Here is a tiny trained network, its code and every weight. The questions are about switching its units off for an input and a target symbol, where a switched-off unit gives its printed mean instead of its output.

import numpy as np


def w(rows, s, z=0):
    codes = np.array(rows[::2]) - 128.0
    scale = np.full(codes.shape[1], s)
    scale[-1] = z or s
    return codes * scale


def softmax(a):
    e = np.exp(a - a.max(-1, keepdims=True))
    return e / e.sum(-1, keepdims=True)


def log_softmax(a):
    a = a - a.max(-1, keepdims=True)
    return a - np.log(np.exp(a).sum(-1, keepdims=True))


def net(x, mask):
    ids = ['αδεηθλμξπφω'.index(c) for c in x.split()]
    T = len(ids)
    res = E[ids] + P[:T]
    u = 0
    for l in range(2):
        r = res
        for j in range(3):
            rows = slice(3 * j, 3 * j + 3)
            q, k, v = (r @ M[l][rows].T for M in (Q, K, V))
            z = softmax(np.where(np.tri(T) > 0, q @ k.T / 3**0.5, -1e9)) @ v
            o = O[l][rows]
            res = res + np.where(mask[u + j], z, o[:, -1]) @ o[:, :-1]
        u += 3
    return log_softmax(res[-1] @ U[:, :-1].T + U[:, -1])


Q, K, V, O = {}, {}, {}, {}
E = w([
[133,132,151,135,130],'α',
[113,120,185,156,110],'δ',
[190,166,161,152,71],'ε',
[128,110,145,180,126],'η',
[188,8,193,108,192],'θ',
[129,126,108,136,156],'λ',
[115,127,98,152,63],'μ',
[113,123,131,144,145],'ξ',
[181,164,186,121,170],'π',
[130,157,161,98,73],'φ',
[170,180,111,109,167],'ω',
],0.012)
P = w([
[119,142,106,148,118],'0',
[60,136,106,98,103],'1',
[72,183,147,116,139],'2',
[117,190,151,177,134],'3',
[180,106,100,168,136],'4',
[153,80,93,58,105],'5',
[55,115,101,42,125],'6',
[85,211,172,105,165],'7',
[207,178,187,160,156],'8',
[230,51,109,141,133],'9',
[153,41,96,10,95],'10',
[88,149,137,47,68],'11',
[141,250,190,111,142],'12',
[245,140,195,153,172],'13',
],0.018)
Q[0] = w([
[69,167,77,223,179],'L0H1',
[210,4,103,127,168],'L0H1',
[212,167,185,149,125],'L0H1',
[211,106,74,46,160],'L0H2',
[232,99,151,149,151],'L0H2',
[104,122,43,148,167],'L0H2',
[79,95,72,168,174],'L0H3',
[125,117,60,81,67],'L0H3',
[119,55,207,122,105],'L0H3',
],0.011)
K[0] = w([
[97,97,46,187,111],'L0H1',
[81,175,76,11,61],'L0H1',
[166,61,118,76,128],'L0H1',
[81,85,222,128,208],'L0H2',
[112,42,152,68,153],'L0H2',
[96,154,28,123,128],'L0H2',
[105,131,96,173,109],'L0H3',
[102,114,174,178,141],'L0H3',
[116,142,199,119,112],'L0H3',
],0.012)
V[0] = w([
[119,210,119,154,147],'L0H1',
[133,183,209,74,73],'L0H1',
[108,79,178,197,87],'L0H1',
[96,109,141,164,207],'L0H2',
[111,61,198,153,119],'L0H2',
[142,141,161,139,70],'L0H2',
[123,110,106,198,131],'L0H3',
[168,96,108,190,167],'L0H3',
[160,151,10,116,121],'L0H3',
],0.011)
O[0] = w([
[120,184,129,139,106,129],'L0H1',
[169,137,65,103,160,254],'L0H1',
[188,149,216,52,77,106],'L0H1',
[72,71,209,143,131,64],'L0H2',
[82,178,212,106,84,125],'L0H2',
[180,174,79,59,150,193],'L0H2',
[72,44,157,188,17,59],'L0H3',
[123,81,126,216,157,46],'L0H3',
[84,153,2,194,125,106],'L0H3',
],0.0083,0.0049)
Q[1] = w([
[166,1,160,145,124],'L1H1',
[23,184,142,189,93],'L1H1',
[177,134,14,61,109],'L1H1',
[155,111,82,186,132],'L1H2',
[79,102,132,81,122],'L1H2',
[165,92,152,168,108],'L1H2',
[44,211,123,74,102],'L1H3',
[97,2,88,12,103],'L1H3',
[52,156,148,146,125],'L1H3',
],0.0098)
K[1] = w([
[53,211,142,82,127],'L1H1',
[163,180,152,248,137],'L1H1',
[143,21,161,86,153],'L1H1',
[93,163,132,152,112],'L1H2',
[93,102,123,109,121],'L1H2',
[94,164,168,166,155],'L1H2',
[206,163,151,220,152],'L1H3',
[61,238,179,136,161],'L1H3',
[127,137,131,183,89],'L1H3',
],0.013)
V[1] = w([
[82,84,197,106,173],'L1H1',
[128,51,43,143,89],'L1H1',
[144,80,148,161,135],'L1H1',
[102,163,168,102,195],'L1H2',
[137,212,141,230,122],'L1H2',
[150,196,119,130,54],'L1H2',
[214,129,143,198,82],'L1H3',
[94,133,128,75,4],'L1H3',
[77,85,60,122,39],'L1H3',
],0.011)
O[1] = w([
[52,135,185,79,110,13],'L1H1',
[179,106,126,254,25,173],'L1H1',
[106,79,113,146,133,69],'L1H1',
[177,70,94,183,168,131],'L1H2',
[83,119,124,72,232,112],'L1H2',
[23,71,189,132,139,255],'L1H2',
[203,14,102,106,169,166],'L1H3',
[215,160,103,118,36,148],'L1H3',
[209,134,168,172,32,67],'L1H3',
],0.009,0.0082)
U = w([
[181,126,133,126,78,28],'α',
[125,164,89,168,127,130],'δ',
[150,146,141,115,111,151],'ε',
[161,139,134,106,120,26],'η',
[167,91,175,109,103,172],'θ',
[160,254,68,101,102,3],'λ',
[145,138,149,126,102,187],'μ',
[135,126,150,151,100,228],'ξ',
[234,54,91,70,143,100],'π',
[165,148,166,76,106,179],'φ',
[134,149,114,113,154,220],'ω',
],0.0094,0.0038)

Each question gives the input, a string of symbols that net reads in full, and the target symbol t.
The units are the heads (3 rows each of Q, K, V and O). Each row of codes is followed by its name. A weight is (code - 128) times the scale printed after its matrix; where a second scale follows, it is the last column's (O and U).
mask holds one flag per head, layer by layer. A switched-off head (its flag False) gives its mean, the last column of its rows in O, instead of its output. The means were averaged over made-up inputs and are rounded, as every weight is.
A unit's drop is (log p(t) with every unit on - log p(t) with that unit switched off) / (log p(t) with every unit on - log p(t) with every unit switched off).
The circuit of an input: a set's keep is (log p(t) with only the set's units on - log p(t) with every unit switched off) / (log p(t) with every unit on - log p(t) with every unit switched off). Starting from all 6 units, units are removed one at a time, each time the one whose removal leaves the highest keep (on an exact tie, the one counted first), for as long as the keep stays at least 0.8.
circuit, biggest first: the units of the circuit, biggest drop first
heads that matter: for each layer, one digit per head in row order, 1 if its drop is at least 0.15 and else 0, layers parted by /
input ε φ δ, target π: circuit, biggest first	[L1H3, L1H1, L0H2]
input δ ω φ ε ω ε π π ξ λ, target ω: circuit, biggest first	[L1H3, L1H1, L1H2]
input μ ε ε η, target α: circuit, biggest first	[L1H3, L0H3]
input α ξ ε π μ φ λ ε ξ, target λ: circuit, biggest first	[L1H3]
input ε α ε ξ μ φ ε μ π π φ ω ε ε, target λ: heads that matter	011 / 001
input ω ε ε φ, target δ: heads that matter	111 / 100
input φ ε ε ε ω ε ε ε φ θ ε, target φ: circuit, biggest first	[L0H2, L1H1]
input μ δ ω, target α: heads that matter	001 / 101
input η π η ξ ε ξ α φ ε θ, target φ: heads that matter	010 / 101
input φ φ μ ω φ, target λ: circuit, biggest first	[L1H3, L0H3]
input φ ε ε ε η ω ε φ ε, target δ: heads that matter	101 / 100
input φ π ε ε ε ε η, target π: circuit, biggest first	[L1H3, L0H1]
input δ ε λ, target φ: circuit, biggest first	[L0H1, L1H1, L0H3, L1H3]
input φ ε ε ε π ε ε φ, target ω: circuit, biggest first	[L1H3]
input ε μ μ, target π: heads that matter	010 / 101
input φ α π μ φ φ ε φ ε ε π, target λ: circuit, biggest first	[L1H3, L1H2]
input ε φ φ φ ω δ π ξ φ φ ε π, target λ: circuit, biggest first	[L1H2, L0H1]
input ε φ φ ε ε, target λ: heads that matter	000 / 101
input θ ω ε ε ω, target ω: heads that matter	000 / 110
input φ ε α π ε φ π λ, target π: circuit, biggest first	[L1H3]
input π ε δ, target ω: circuit, biggest first	[L1H3, L1H1]
input π δ φ, target ω: heads that matter	000 / 101
input π ε ε, target ω: heads that matter	000 / 111
input ε φ ε λ ε ε π ω, target π: heads that matter	000 / 101
input η ε ε ξ ε ω ε ε ε μ μ ξ δ π, target α: heads that matter	000 / 101
input ω ε π, target δ: heads that matter	111 / 100
